In the rows, zero is written as 128.
Each row has a class, written after it.
[104  96 112 112 111 110 136 115 129 113 109 113 148 134 151 134 118  91
 119 158 119 119  97 118 149 135 179 167 103 112 150 181 112  86 120 113
 140 159]
Z260
[146 137 149 130 136 125 154  86  91 130 173 171 133 113 155 187  95 137
 122  84 111 110  83 164 112 150 127  84 148 128 112 180 128 142 184 144
 121 160]
Z725
[138  70 137 133  84 127 120 120 107 133 145 128 104  68 148 213 127 170
 106  44 161 118 152  87 131 162 179 127 128 108 174 125 126 139 107  72
 102 137]
Z335
[123 133 115 136 126 115 134 122 132 132 135 170 106 105 144 135 115 147
 143 155 110 132  94 145 131 145 130 140 122 113 125  94 126 133 114 124
 160 130]
Z725
[132 153 100 119 122 113 153 121 123 129 133 141 126 168 132 125 110 146
 106 119 102 123 162 161  84 155 175 135  99 119 178 114  98 154 120 155
 109 107]
Z350
[148  52 180 120  99  87 161 137 210 134  89  97 173 136 149 178 121  92
 123 196 197 105 125 117 147 127 150 134 109 110 127 150 119 105  43  71
 128 171]
Z100
[173 113 146 135 134 103 160 115 136 127 121  77 134 158 150 116 162 168
 114 144 117 121 150  95 150 133 115  99 133 135 132  78 146 125  93 107
  93 141]
Z216
[110 159 100 129 146 135 101 174  65 136 162 200 149 116 123 123  92 103
 157 139  99 164 130 148 118 132 128 158 119 158  89 123 133 143 153 183
 143  91]
Z556
[138 129 116 126 135 132 110 149 112 113  91 101  87 106 143 118 168 188
 142 121 119 127 134  81 136 127 119  88 163 129 131  94  88 112 106 113
  54 140]
Z938
[132 130 146 153 124 147 123 130 134 137 135 139  91 132 123 103 110  52
 120 114 107 175  99 144  91 104 158 116 127 149 139 148 151 132 139 146
 142  93]
Z585
[131 144 136 111 145 114 129 140 107 125 144 128 223 152 138 141 142  89
 142 118 101 140 127 183 130 136 146 160 111 138 118 173 108 118 171 166
 125 170]
Z350
[155 121 136 134 137 104 140 158 130 145 145 115  85 150 135 106 120 145
 120 153 131 153 137  95 142 127 117 132 121 141 125  85 139 141  98 146
 100 118]
Z216
[148 130 174 153  96 104 102 152 116 119  58  75 120  98 161 155 102 180
 183 138 127 200 101 129 126 117 191 138 115 142 158  91 116  82  80 110
 117 168]
Z585
[118  96 129 106 147 119  98 138 103 111 159 148 164 112 167 160  93  54
 131 129 169 106 101 137 126 142 118 153 114 128 111 167 117 118 135 133
 148 122]
Z260
[129  90 135 101 142 128 134 141 131 103 112 173 124 135 160 178  44 128
 149 113 144 111 109 120 124 159 136 135 120 114 136 157  74 134 112 104
 106 112]
Z585
[138 151 129  92 114 129 145 117 141 133 171 140 116 138 153 102 111  98
 125 146 152 123 132 134 101 149  89 144 133 104 134 116 155 157 123 110
  99 124]
Z797
[101 110 120 127  79 142 127  78 148 117 208 134 185 101 120 163 113 148
 118 124 180 104  80  99 149 127 125 109 139 101 115 132 183 157 119  51
 131 166]
Z585
[179 175 159  97 182 130  89 173 113 149 150  82 138 111 123 116 130 159
 187 137 135 187 164 189 116 100 103 149 147 140 134  92 139 104 122  96
  51 124]
Z350
[142 107 161  87 102  91 135 122 144 169 165 143  85  75 145 131 100  46
 103 149 210 119 101 135 115 140 126  86 122 119 114 143 196 195 121 104
 173  67]
Z797
[139 152 188 164  53 132 115 115 118 188  89  80 156 122 116 192 136 118
 131  99 146 150 153 144  92  70 157  95  75  86 132 199 190 111 174 126
 120 131]
Z882
[157 135 187 142 181  80 151  98 148 145  74  56 127 113 129 120 197 104
 136 133  69 146 122 150 159 142 185 101 119 129 131 168 124  98 175 141
 138 154]
Z882
[128 179 124 151 149 122 127 114 115 143 136 173  35 154 134 115 117  76
 121 121 157 135 112 103 100  91  93 102 122 128 102  99 150 185 155 162
 148  70]
Z797
[ 95 183 113 169 174 133 110  91 129 128 110 110  47  88 112  23 124  88
 138  77  92 153 115 148  91 113 132  83 138 141 127 140  94 117 176 156
 161  96]
Z100
[121 157 143 163 118 156 150 108 183 121 157 137 101 147 120  97  84 116
 154 142 126 156 111 142  63  92 120  96 148 103 129  92 127 136 104  85
 124 108]
Z585
[ 91  87 143 126 138  89 109 129 105  96 147  92  77   4 120 145 113 134
 148 142 173 129  62  94 177 115 151 120 154 168 116 162  93 105 129 125
 164 146]
Z100
[119 122 125 151 130 119 118 148 106 136  93 179 128 108 158 129 135 113
 149 144 113 144  95 138 117 125 144 143 109 109 112 135 107 105 122 137
 126 122]
Z938
[125 165 105 141 125 113 107 127  89 150 190 192 113 104 127 146 113  90
 126 103 136 142 141 157  80 120 149 154 122 114 124 136 128 139 153 160
 118 110]
Z350
[165 112 151 159 115 106 158  99 145 102  57 100 219 131 131  98 171 207
 149 163 138 117 153 110 163  87 161 127 155 135 148  93 124  87  70  53
 134 163]
Z797
[165 132 126 142 100 139 107 120 142 146 141 100 113 136 117 140 168 149
 115 128 152 160 147  80 105  79 126 107 110 138 178  94 166 156 113  97
  86  77]
Z882
[161 127 158 198 173 152 157 137  86 187 168 230 120 105 178 175  60 108
 182  79 142 132 118 150 110 145  95 133 137  96  95 146 158 130 179 123
 116  60]
Z725
[112 127  90 164 125 151 114 107 110 102 155 210  96  76 138  66  76 133
 131  90 123 107 106  95 109 141 104 139 170 126 126 131  84 162 149 110
 128  94]
Z45
[162 134 136 142 167  94 170 118 130 134  98 159 152 169 112 119 120 161
 117 181 127 138 110 124 141 116 163 139  90 128 114 137 127 132 106 132
 118 137]
Z216
[142 128 149 168 129 145  89 144 136 145 130 120 118 104 159 129 161 103
 157  84 127 179 113 123 137  79 102 110 154 159 126 117 106 112 149 113
  91 119]
Z100
[127 130 125 143  90 112 119 120 115 116 161 152 102  77 118  86  92 160
 144 129 143 140 124 119  98 130 127 121 143 117 143  88 121 135 103 109
 144 106]
Z556
[ 67 132  82 141 134 112 125 129 124 105 227 173 166 101 133  91  88  64
 129 106 115 123 114 167  91 160 151 179 108 122 136 126  99 145 147 169
 192 127]
Z350
[ 98 128 104 159 126  94 124 102 101 127 188 191  91 105 132 111  95 131
 105 118 106 145  68 127 141 120 141 130 107 137  99 113 130 164 146 157
 196 136]
Z216
[153 112 142 146 126  94 123 134 104 127 119 138 104  89 152 113 127 126
 133 148 135 131 110  94 144 134 111 116 139 136  91  99 146 126  99 115
 120 123]
Z216
[136 148 137 180 114 160 149 125 162 148 139 115 122 171 153 148 126 155
 148  98  96 143 144 147  94  80 108  97 125 108 159  81 139 115 130 106
 101 116]
Z725
[125 152 123 135 141 129 149  95 140 122 141 179 124 137 169  93  85 101
 143  85 135 127 103 139  88 116 112 119 113 101 169 134 116 154 158  76
  97  61]
Z797
[153 134 138 198 212 136 144 133 165 144 160 147  86 129 103  58 116  95
 150 123 155 125 158 114 100 107 108 111 143 121 122  74 150 130 109 125
 132  53]
Z556
[211 150 195 191  80 142  76 119  81 209  18 101  54 124 167 154 174  90
 128 123 159 173 131 161  89  65 125  65 114 130 109 109 203 116 128 167
 164  76]
Z260
[111 148 111 174 123 147 104 153 147 144 129 144 144 142 173  95 137 110
 161 106 118 154 135 139  71 103 112 126 109  97 144  84 113 102 114 131
  97 108]
Z938
[101 154 124 111 137 118 139 121 125 112 142 105 150 145 171 144 111  48
 132 121 103 138 136 143  94 136 133 146  93 115 117 117 155 131 131  91
 141 150]
Z797
[ 89 126 113 140  68 116 123 123 102 141 230 152 108  68 135 122 111  81
 110 110 125 127 126 126  98 153 132 128 121 109 143 110 183 152 140 122
 148  79]
Z556
[141 129 105 120 146 112 114 142  82 127 156 178 143 138 127 103  99 160
 120 135 111 143 130 114 156 138 117 164 124 146 100 125 130 135 122 146
 114 143]
Z216
[158 142 125 125 160 103 143 117 118 122 167 189 126 139 151 148  79 172
 144 120 133 126 115 132 112 143 129 105 158 139 128 118  88 143 124 138
 103 138]
Z725
[108 114 158 152 103 125 144  74 116 159 139  48  89  69 129 103 164 106
  82  62  94 114 123 176 125 164 199  87 120 127 181 171 215 114 161 161
 177 140]
Z335
[119 143 145 187 150 130 138  91 150 120  61 107  77 137 107 112 103 170
 147 126 145 108 133 121 112  96 138  95 105  92 138  83 131 117 101 103
 178  81]
Z585
[ 45 157  66 124 114 126 134 109 152  34 183 145 235 147 137 132 118 161
 153 124  87 103 101 120 109 144 115 156  95 101 143  80  45 132 133  98
 124 179]
Z556
[ 92 106  87 140 108 139 126 156 146 106 126 155 127 109 142 120 105  92
 134 166 135 111 130  70 123 131 126 172 124 124 115 109 105 144  99 114
 144 114]
Z45
[ 94 114 140 152 155 120 130 129 135 101 145 123  98  90 152 132  83 134
 144 139 126 104  85 138 138 117 116 134 125 137 135 111 111 146 137 121
 164  99]
Z45
[101 148 131 168 168  95 134  98 115 128 145 115  79 147 134  86 123 153
 139 112 110 145  91 136 119  82 138  95 116 123 150 108 113 114 149 144
 161 108]
Z938
[115 140 151 161 120 112 117 127 146 116 172 129  82  73 125 118 124 120
 149 135 130 135 107 100 111 120 107  92 160 126 113  97 114 156 137 117
 126  99]
Z882
[123 134 153 138 118 124 107 120 140  91 114 148 147 102 146 108 108 157
 165 153 119 111  96 144 136  95  78 127 172 126  99 119  80 121 132  96
 131 151]
Z45
[ 74 143  85 139 178 152 151 118 142  85 187 150 122 112 114 113 103 152
 140 112  88  92 112 140 121 142 100 131 134 114 128 106  84 133 157 129
 157 120]
Z725
[ 84 131  73 152 111 135 105 114 191 150 196 114 123 179  85  81 145  92
 106 130 150 110 195  53 120  52  95  94 127 116 113  79 166 164 111 117
 189  77]
Z882
[110 128 131 155  85 140  89 146 112 127 132 155 129  69 140 126 122  89
 129 106 138 143 118 128 106 123 114 130 135 136 120 138 124 127 125 106
 104 105]
Z100
[111 133  89 102 134 117 159 105 123 115 165 124 113 164 115 144 110 188
 105 127  90 116 134 119 138 133 152 104 132 145 148 117  99 148 134 155
 163 152]
Z725
[155 149 135 178 122  99 118 150 170 151 119 122  67 140 123  74 155  77
 145 187 165 164 142 119  90  91 123 142 128 122 124  34 154 133  58 148
 152  99]
Z350
[113 122 150 136 105 104 104  99 120  90 162 171 145  92 164 141  64 127
 160 100 143 116  92 140 105 136 114 135 146  95 136 130 107 106 120  69
 111 130]
Z585
[122 107  99  89 100 117 139  67 141 103 141 101 126 109  94  66 180 158
  75 129 102 105 126 101 165 170 174 146 158 123 173 153 167 113  95  82
 107 198]
Z335
[121 141 107 157 186 118 132 136 128 109 132 158  85  90 106 117  73 179
 163 156 167 109 125  98 122 116 141 112 134 128 117  86 123 129  83 118
 115  98]
Z556
[149  97 120  82  74 108 150 125 126 131 138 106 183 103 148 124 145 129
 105 154 131 117 145 106 130 172 136 139 111 104 133 145 144 119 100  95
  96 156]
Z216
[135 174 152 205 165 112 122 127 120 130 155 127  68 149 120  76 148 151
 158 135 140 167 112  91 107  81  92 114 152 113 108  53 131 120 116 115
  98 124]
Z938
[142  87 143 131 168 113 120 140 117 138 102 136 153  83 176 194  99 145
 165 120 142 123 133 156 110 118 166 103 125 111  98 140  96  81  93  98
 140 169]
Z938
[119 151 128 140 142 134 143 116 130 110 157 152 121 141 157 109 117  98
 149 122 112 136 119 115 123 122  88 144 146 117 104  93 128 145 140  87
 126 135]
Z797
[136 154 130 137 172 140 140 106 125 131 124 149 133 108 134 118 101 117
 133 104 138 107 144 158  98 112 139  74 150 140  94 138 130 148 140 130
 157 122]
Z797
[127 166 147 165 107 134 110 108 121 146 124 107 105 125 133 163 142 160
 149 112 120 146 126 136  96  67 120  83 107 123 142 116 130 138 168 159
 136  93]
Z882
[131 120 199 158 173 101  97 149 160 172 183  70  80  80 120 129 100 110
 176 124 230 123 141 131 120 100  57 128  83  84 143  95 175 140 150 128
 170  23]
Z882
[108 116  90 160 105 148  98 122 172  94 120 159 197 131 131 100 136 127
 135 116 167 106 148 116  93  94 105 165 111 114 161 122  58  91  92 130
 117 136]
Z100
[108 101 117 137 132 138 130 127 137 123 141 131 116  80 147 114 121  82
 121 131  96 115 113 126 136 140 144 120 158 152  98 141 113 145 141 144
 186 145]
Z45
[119 156 115 134 138 121 137 112 161 101  79 147 135 150 165 140 119 154
 162 138 132 125 116 124 115 106 120 134 103  97 131  79  80 134 110  84
 122 139]
Z797
[153 174 125 110 116 141 135  68 100 166 180 148 176 184 156 175  96  96
 115  64 118 109 198 149  46 137 104  70 116  95 109 176 153 162 187 142
 113 124]
Z882
[ 99 110  84 106 114 181 102 106  93 141 197 168 202 102 136 191 142  64
  76  65 107  91 163 160 119 151 113 115 126 138  82 186 149 155 174 129
 153 144]
Z100
[135 106 119 104  71 103 152 129 139 130 181 134 145 118 102  57 155  88
  64 146 114 143 127 115 113 169 154 162 111 124 155 161 126 142 128 166
 124 144]
Z216
[143 119 154 166 180 159 171 148 189 157 117 101  97 189 119 129 128  59
 109 130 212 103 147 103 109 106  95 139  58  99 149 109 180 174 126 145
 138  54]
Z797
[182 134 133 101 161 138 135 141 154 110 113 105 114 140 128 177 162 126
 155 174 161 145 149  53  99 107  90 127 119 117 140  93 113 144 100  51
  26  81]
Z882
[108 122 149 123 109 124 132  97 134 100 171 105 107  77 136 136 167 122
 146 113 127 129  97 114 133 163  91 168 133  78 138  95 136 123 137  54
 123 151]
Z335
[ 93 139  98 203 147 120 105 151 104 124  89 118 111 122 157  93 144 158
 173 126  94 179 107 111 117  59 174 139 104 147 160  81 100  67 111 162
 147 115]
Z938
[124  99 131 115  96 107 126 111 155 111 118 113 110  89 113 150 136 145
 122 150 123 110 136 111 117  98 155  81 147 135 126 142  79 130 116 137
 175 137]
Z882
[131 161 164 114 122 132 125 126 114  88 107 134 157 123 107 114 127 151
 148 128 103 159 103 177  90 116 137 146 129 131 158 151 101 111 137 103
  83 133]
Z335
